Each row is followed by its class.
[ 20  -3 -30  20  16 -21 -30  31   8  65 -31 -10 -30  10 -57 -29  23 -55
  -4 -18 -14 -38   6 -27  20 -22  49  13 -53  65 -30  28 -21  66 -38 -53
  -1]
sopon
[ 18   2  32 -54 -97 -21 -40 -20  -7  61 -14  26  -4  16 -11 -60   8  21
  26  -5  45 -19  10  33  -4 -50  11 -47 -38  -8  10  -6 -47  45 -17 -17
 -16]
sir
[ 54  -3  -7 -23 -20  17 -25  13  14  60 -18  -9  -5  14  -5  -6 -12 -47
  -8  51  25 -36  18  73 -11   0  25  12 -10   4   3  -5  16 -53  31  -6
  -5]
zuz
[ 41 -10  -9   1  32 -20  46   4  15   9  28 -18 -14 -36  71  26  13  38
 -71 -21  47  22 -19 -18  58  15  -7 -57  -4 -30 -10  57 -49  17  -4 -14
  -5]
zuz
[  7  -8 -47   3  43 -24 -20  37  18  50 -23 -16 -43  16 -63 -39  12 -30
   8 -15  -3 -34   6 -29   9 -30  42  -5 -39  65 -44  43 -19  40 -39 -29
  -1]
lilo
[ 23 -31  -9 -15  20 -42  17  -3  25 -22  28 -11 -14 -23  55  32 -42  52
 -78 -40  49   9  -5 -16  51   7  16 -40 -32 -15  -9  59 -53   8 -17  -3
  -2]
lilo
[ 25 -29  -7 -20  27 -41  18 -15  21 -16  35 -13 -14 -18  56  31 -50  52
 -74 -36  53   7  -1 -10  51   9  15 -39 -38 -25  -3  67 -49   4 -17  -8
   0]
lilo
[ 19  -4  15 -11 -93 -26 -32  -3 -22  69 -19  31   8  29  13 -81  -3  39
  43 -23  36 -33   6   9   1 -56  10 -47 -12  -3  -1 -10 -29  11 -30  12
 -15]
gup
[ 14 -18 -14  -8  14 -11 -18  56   4  41 -42 -23 -39  -3 -47 -41   1 -46
  -3 -13 -16 -32  18 -46   7  14  35  22 -23  53 -23  50  -8  48 -23 -41
  -9]
tazop
[  34    6   28  -47 -114  -30  -42   -6  -16   62  -29   36    1   32
   -1  -59   -3   15   26  -27   48  -31   15   31    9  -40   25  -46
  -44  -24   -4   -7  -52   29  -28    7   -4]
gup
[ 15  -5  19  -9 -71 -23 -28 -10 -25  66  -7  36  -4  15  36 -70  -1  35
  45  -3  30 -19   3  23 -11 -57 -17 -41  -6  -1   2 -22 -23  13 -28  12
 -20]
supoz
[ 19   8  42 -56 -88 -28 -55  11 -20  73 -29  25 -14  13   5 -47 -10  11
  34 -13  39 -24  17  22 -11 -42  11 -42 -35 -12   3 -10 -47  33 -19 -20
  -5]
tazop
[ 14  -6  28 -20 -69 -25 -34  18 -29  64 -25  32 -13   8  26 -61  -2  37
  51 -13  37 -18   8  11 -13 -53  -5 -42   2 -10  -2 -17 -27   9 -20  -1
 -12]
tazop
[ 21  -5 -19  20  30 -18 -31  19   5  65 -27  -6 -29   8 -46 -16  21 -57
   7  -8 -13 -40   8 -29  19 -25  46  17 -53  65 -23  31 -13  62 -38 -55
   1]
sopon
[ 36   8   4 -13 -17  26   0  -6  14  17  -5  -6   4  -7   9 -18   2 -23
  -6  53  12 -12  16  45   3   4  16   0  16   5  25  -7   7 -25  21  -2
 -16]
sir
[ 46  10   4 -13   4  30  -6  -6   6  26   2   7   9   0  38 -16 -10 -34
   2  48  11  -6  17  53  -5   9  10   2  26  -2  25 -13  14 -32  18  12
 -13]
supoz
[ 12   6  20  -6 -71 -23 -48  -9 -18  70  -7  31   5  13  19 -60   4  33
  55 -12  36 -20  -4  22  -6 -63  -8 -36 -14   4  -4 -32  -7  14 -28  -6
 -11]
sopon
[ 22  -9  26 -62 -91 -26 -66  12 -13  61 -22  27  -8  25   9 -60   7  -5
  15 -15  49  -9   6  32 -16 -39  18 -37 -44 -20  -1   1 -38  40 -31   0
 -11]
nezeg
[ 55   9   8  -4 -20  31  -9   2  -3  35 -12   6  -5  13  24 -19   2 -14
   7  45  19 -35  19  34   6  14  36  -2   9   2  22   6   9 -30   7  18
  -9]
gup
[ 14 -26 -16   0 -16 -16 -18  37  25  34 -31 -29 -24  14 -77 -48  14 -36
 -11 -11 -20 -37  11 -44  12   6  31  21 -46  47 -19  49  -9  63 -33 -43
 -19]
sir
[ 46  -2  17 -16  11  33 -14   6  14  30   1   1   0 -18  22 -11   5 -38
   6  45  27 -11  15  41  -6  20  24 -10  20   3  18 -12   2 -26  26   1
 -10]
zuz
[  5 -34 -38   3  28 -16  -7  54  26  32 -22 -17 -39   1 -54 -46  11 -17
   2 -20  -9 -35   8 -43   4 -11  45   5 -27  72 -37  58   2  45 -33 -22
 -12]
lilo
[ 24   8  24 -50 -94 -27 -41  -6  -9  62 -17  43 -10  26  -4 -58  -6  12
  23  -9  38 -20  14  40 -16 -49   8 -46 -45 -14   2 -17 -50  45 -24  -4
 -11]
supoz
[ 25  -1 -41   7  11 -22 -24  26   2  53 -33 -12 -33  35 -64 -39  14 -48
   6 -21  -6 -40   9 -38  25 -17  46  11 -45  46 -37  41 -31  45 -44 -26
  -3]
gup
[ 43   2   3 -36 -29  23 -30  -1  18  47 -23 -15   3   8  -1 -18  -6 -34
 -18  56  12 -35  17  67  -1 -10  16  18  -6  15  11   4  23 -27  38 -13
 -10]
sir
[ 36 -30   8 -10  22 -39   9   4  10  -7  47 -32  -1 -22  62  32 -29  42
 -81 -36  39  25 -17 -23  49  16   8 -19 -45 -40  -1  83 -37   3 -31 -13
 -14]
nezeg
[  5  -3  14 -64 -85 -27 -35  -6   4  50 -19  38 -18  16 -10 -53  -4  26
  25 -16  58 -22   8  26 -15 -59  22 -67 -31  -6  -3  -6 -51  31 -18   0
  -6]
lilo
[ 47  -3 -31   9  10 -19  49   8  14   6  27 -29  -5 -15  61  -2  12  48
 -76 -41  43  16 -13 -31  70  15   4 -49   0 -40  -8  69 -47  18 -15  -6
  -8]
gup
[  9   6  34 -47 -73 -15 -54  -2   5  55 -22  27   3  27  -8 -57 -24  21
  14 -20  49 -13   9  49 -25 -44  20 -48 -31   3  12  10 -43  25 -20  -7
  -3]
kir
[ 11   5  24 -32 -68 -28 -32  26 -25  66 -28  35 -11  11  15 -57   5  42
  56 -20  34 -10   1   9 -14 -62  -9 -45   4  -3 -14 -13 -24  13 -25   1
 -13]
tazop
[ 45   3  18 -24  14  26 -13   3  13  33  -3   6  -5 -20  17  -1   6 -31
   5  54  26 -17  12  46 -12  11  22  -9  17  10  16 -11   8 -44  22   4
 -14]
zuz
[ 35   2 -10  -1  10 -19  34  -8  17   6  28 -37  -4 -37  66   2  16  46
 -79 -18  36  22 -16 -12  68   8 -21 -46   3 -23  -8  47 -50  31  -4 -25
 -11]
sir
[ 48  13   4 -12   9  29   3 -13  -2  27  -3  14  -6   3  18 -10  -6 -34
   6  54  11 -14  16  46  -8  10  15   4  21   1  25  -9  10 -33  10  10
 -13]
supoz
[ 19 -10  16   9  24 -33   0 -11  17 -11  36 -29   4  -8  55  38 -57  53
 -80 -43  38  16 -13  -3  46  19  11 -29 -38 -19   9  71 -64   4 -31 -19
   1]
kir
[ 50 -22  12  13 -13 -36  23 -11  12  -3  36  -7  -4 -17  52  47 -38  49
 -75 -37  35  10  -9 -10  56  21  21 -22 -43 -29  -1  41 -46  22 -25 -26
  -8]
sopon
[  36    1   19  -47 -107  -22  -49    8   -6   64  -17   34    0   32
   -9  -63    0   24   31  -26   48  -30   14   19   -2  -37   34  -50
  -47  -21   -1    2  -55   42  -30    4  -15]
gup
[ 63  20   2 -25 -29  28 -14   2  15  26 -12  10   6   3  14 -21 -10 -25
   8  46  28 -22  24  47   5  17  31   2  12   0  20  -3  11 -29  10  14
 -15]
gup
[  17   10   28  -55 -102  -25  -36  -19  -16   65  -15   36  -12   24
    1  -67   -8    4   19  -12   43  -19   10   36   -9  -50    4  -53
  -35  -16    2  -17  -53   40  -18   -5   -9]
supoz
[ 17 -35 -24  -5  25 -11 -29  54  11  33 -26 -35 -30  -2 -52 -49  21 -50
 -22 -19 -13 -19   3 -44   2  17  42  33 -43  58 -25  68   9  54 -37 -25
 -17]
nezeg
[ 18 -12 -26   7  29 -24 -45  46   2  60 -25 -31 -33  17 -47 -44  21 -55
 -10 -13 -11 -26   1 -27  10 -20  38  18 -57  48 -37  49  -8  50 -42 -36
  -4]
nezeg
[ 17  -1  17 -11 -78 -23 -30  -8 -15  55  -8  25   8   5  19 -79  10  53
  40  -8  36 -19  -1  26   0 -58  -8 -48  -9  -8   3 -16 -24  18 -22   2
 -23]
sir
[ 36 -21 -12  -1  26 -22  31  23  15  -1  26 -38 -13 -41  76  19  24  23
 -90 -26  37  29 -23 -26  57  12  -4 -28  -9 -32 -11  73 -36  20 -14 -13
 -11]
nezeg
[ 35 -23  23 -13  25 -44   9  -5  -3   0  27 -19  -8 -18  62  41 -60  48
 -67 -40  34  10   3 -22  51  20   5 -25 -37 -39  -1  62 -55   6 -18 -26
  -1]
tazop
[  7   8  34 -40 -85 -12 -54   4   0  62 -21  23  -4  36 -14 -52 -18  18
  22 -20  49 -10   9  41 -22 -44  14 -45 -35  10   5   5 -54  41 -28  -9
   2]
kir
[ 54   0  15 -19  19  28  -6   3  12  27  -2   8  -2 -17  23  -4   1 -31
  16  49  28 -11  12  50  -5  14  24  -6  15   3  12  -5  17 -40  22  11
 -13]
zuz
[ 17  -3 -12  -4  28 -22 -27  40 -11  68 -43 -12 -45  17 -55 -27   2 -48
   6 -12 -13 -34  17 -32  11 -22  34  14 -35  58 -35  37 -28  49 -31 -50
   7]
tazop
[ 37  -7  -3  -4  29 -21  40  10   5  14  17 -29 -18 -44  78  17  -5  27
 -63 -23  35  18  -8 -28  60   7  -5 -41   6 -31  -7  59 -49  16   2 -29
  -5]
tazop
[ 39  -2  -8   9   4 -16  40  -5  14  20  23 -24 -10 -18  62  27   8  28
 -75 -23  32  20 -14 -18  60  11  -7 -38  -4 -23  -8  42 -34  36 -11 -34
   2]
sopon
[ 14 -15  12 -13 -60 -24 -49  14 -23  62  -9  18   2   9  28 -79  19  30
  39 -18  41  -5 -10  17 -14 -57  -7 -31  -7  -4  -8 -10  -6  11 -32  11
 -20]
nezeg
[  16    2   31  -54 -106  -22  -45  -10   -1   58  -19   16   -5   19
   -6  -68    7   14   19   -5   45  -23   14   34   -1  -46    7  -48
  -47  -19    7   -6  -46   46  -12  -13  -12]
sir
[ 44  18   9 -13  -9  28   4  -2  -1  29   2  21  -7  -2  22   1   0 -18
   7  56   7 -15   8  45  -9   2  11   5  28   6  16  -9   5 -26   9   5
 -16]
supoz
[  21    7   35  -55 -100  -22  -36  -21  -18   65  -14   43  -13   20
    1  -55  -10   11   27   -3   37  -22    7   32  -15  -43    3  -45
  -31  -10    2  -19  -51   40  -24   -6  -16]
supoz
[  2 -13   0 -24 -61 -25 -28   8   2  49 -12  33  -6   1  24 -75   2  46
  48 -15  48 -16   1  21 -14 -68   5 -58   0  17  -6 -17 -16   7 -20  16
 -18]
lilo
[ 18   8  24 -43 -87 -29 -29  -9 -12  63  -7  39  -7  20   7 -65  -1  22
  25 -12  38 -15  10  35 -15 -51   3 -53 -30 -14   6 -15 -42  36 -24  -6
 -14]
supoz
[ 10  -1  22 -60 -79 -29 -35 -10   3  56 -22  32 -16  15  -2 -56  -4  15
  27 -13  52 -29  10  32 -10 -57  25 -65 -40  -9  -4  -5 -44  28 -14  -2
  -3]
lilo
[ 46  -1  13 -17  13  32 -15  10  16  26  -5   9  -1 -14  23  -3  -1 -34
  16  57  26  -9  16  44 -12  10  21 -12  12   9  18 -11   8 -41  23  19
 -14]
zuz
[  8 -10  24 -17 -79 -19 -47 -10 -16  59  -5  22   2  18  14 -72   2  52
  40  -2  32 -18  -1  16 -11 -53 -17 -37  -1  12   1 -25 -22  22 -23  -2
 -25]
sir
[ 21 -22 -21   0  30 -17 -30  45  -3  51 -26 -15 -39  16 -53 -30  22 -57
 -11 -14  -1 -16   7 -29  10 -16  41  24 -41  56 -35  54 -17  46 -47 -30
  -4]
nezeg
[ 38   6 -15 -27  18  25   1   0  22   9  -8   4 -14 -15  23 -19  -8 -25
   2  48  32 -16  17  51  -5   7  30 -11  26  13  16  -2  19 -46  18  17
 -10]
lilo
[ 54   0  -3 -36 -18  20 -30  16  15  58 -26  -5  -6  18   1  -1  -7 -56
 -14  48  23 -33  14  77 -10   1  29   8  -8   5  -2  -5  17 -46  36  -2
  -1]
zuz
[ 22 -25  12 -15   2 -39  12 -20  15 -15  38 -24   0 -16  37  34 -35  59
 -86 -30  37  11  -5 -24  55  14  -8 -22 -35 -29   9  65 -56  14 -21 -27
 -12]
sir
[ 10 -18   1 -20 -51 -23 -55  18 -20  57  -5  24   6  10  29 -80  12  35
  41 -16  41  -6  -7  14 -22 -52  -8 -27  -7   0   0   2   2  10 -36  12
 -25]
nezeg
[ 36  -6  -8 -10  33 -19  46  22   9   4  11 -26 -18 -41  70  26  -3  28
 -73 -23  32  20  -4 -29  60  18  -5 -34   2 -32  -4  72 -42  20  -1 -27
  -3]
tazop
[ 37 -16 -18   2  21 -17  36  22  15   2  33 -45  -4 -37  75   7  18  24
 -87 -27  40  39 -20 -24  60  18  -8 -34  -6 -38  -7  73 -35  19 -16  -9
 -11]
nezeg
[ 35  -3 -13 -25  15  30   4   0  21  18 -11   7 -12 -10  22 -16  -4 -30
   0  48  31 -16  19  45  -8   3  35 -13  31  23  22   1  15 -41  20  15
 -10]
lilo
[ 53  -3  -1 -33 -16  20 -32  17  11  55 -23   2  -2  15  12  -9  -2 -51
  -6  41  25 -34   9  79  -7  -3  28  12   8   4  -4  -7  32 -46  40  -5
   0]
zuz
[  27    1   21  -45 -104  -26  -39   -5  -12   65  -20   30   -4   28
   -4  -65   -6   21   26  -17   49  -33   17   19    1  -41   22  -46
  -40  -18    6    4  -51   24  -30    5  -12]
gup
[  26   10   31  -57 -112  -22  -51   -7   -3   70  -21   43   -8   19
    5  -37    3   10   20   -7   45  -23    7   39  -12  -43   17  -44
  -43   -8    4  -24  -37   56  -19  -24   -7]
sopon
[ 23 -22 -19  17   6 -12 -14  38  20  49 -27 -20 -18  -4 -56 -40  13 -47
  -7 -21 -25 -32  12 -33   8   7  54  18 -50  67 -17  36   3  66 -32 -47
 -14]
sopon
[ 32   2  -4 -20  29 -13  34  21   9  15  14 -24 -16 -32  66  20   3  30
 -69 -23  35  26  -8 -28  51  13 -11 -41  20 -22  -5  62 -40  23   1 -32
  -3]
tazop
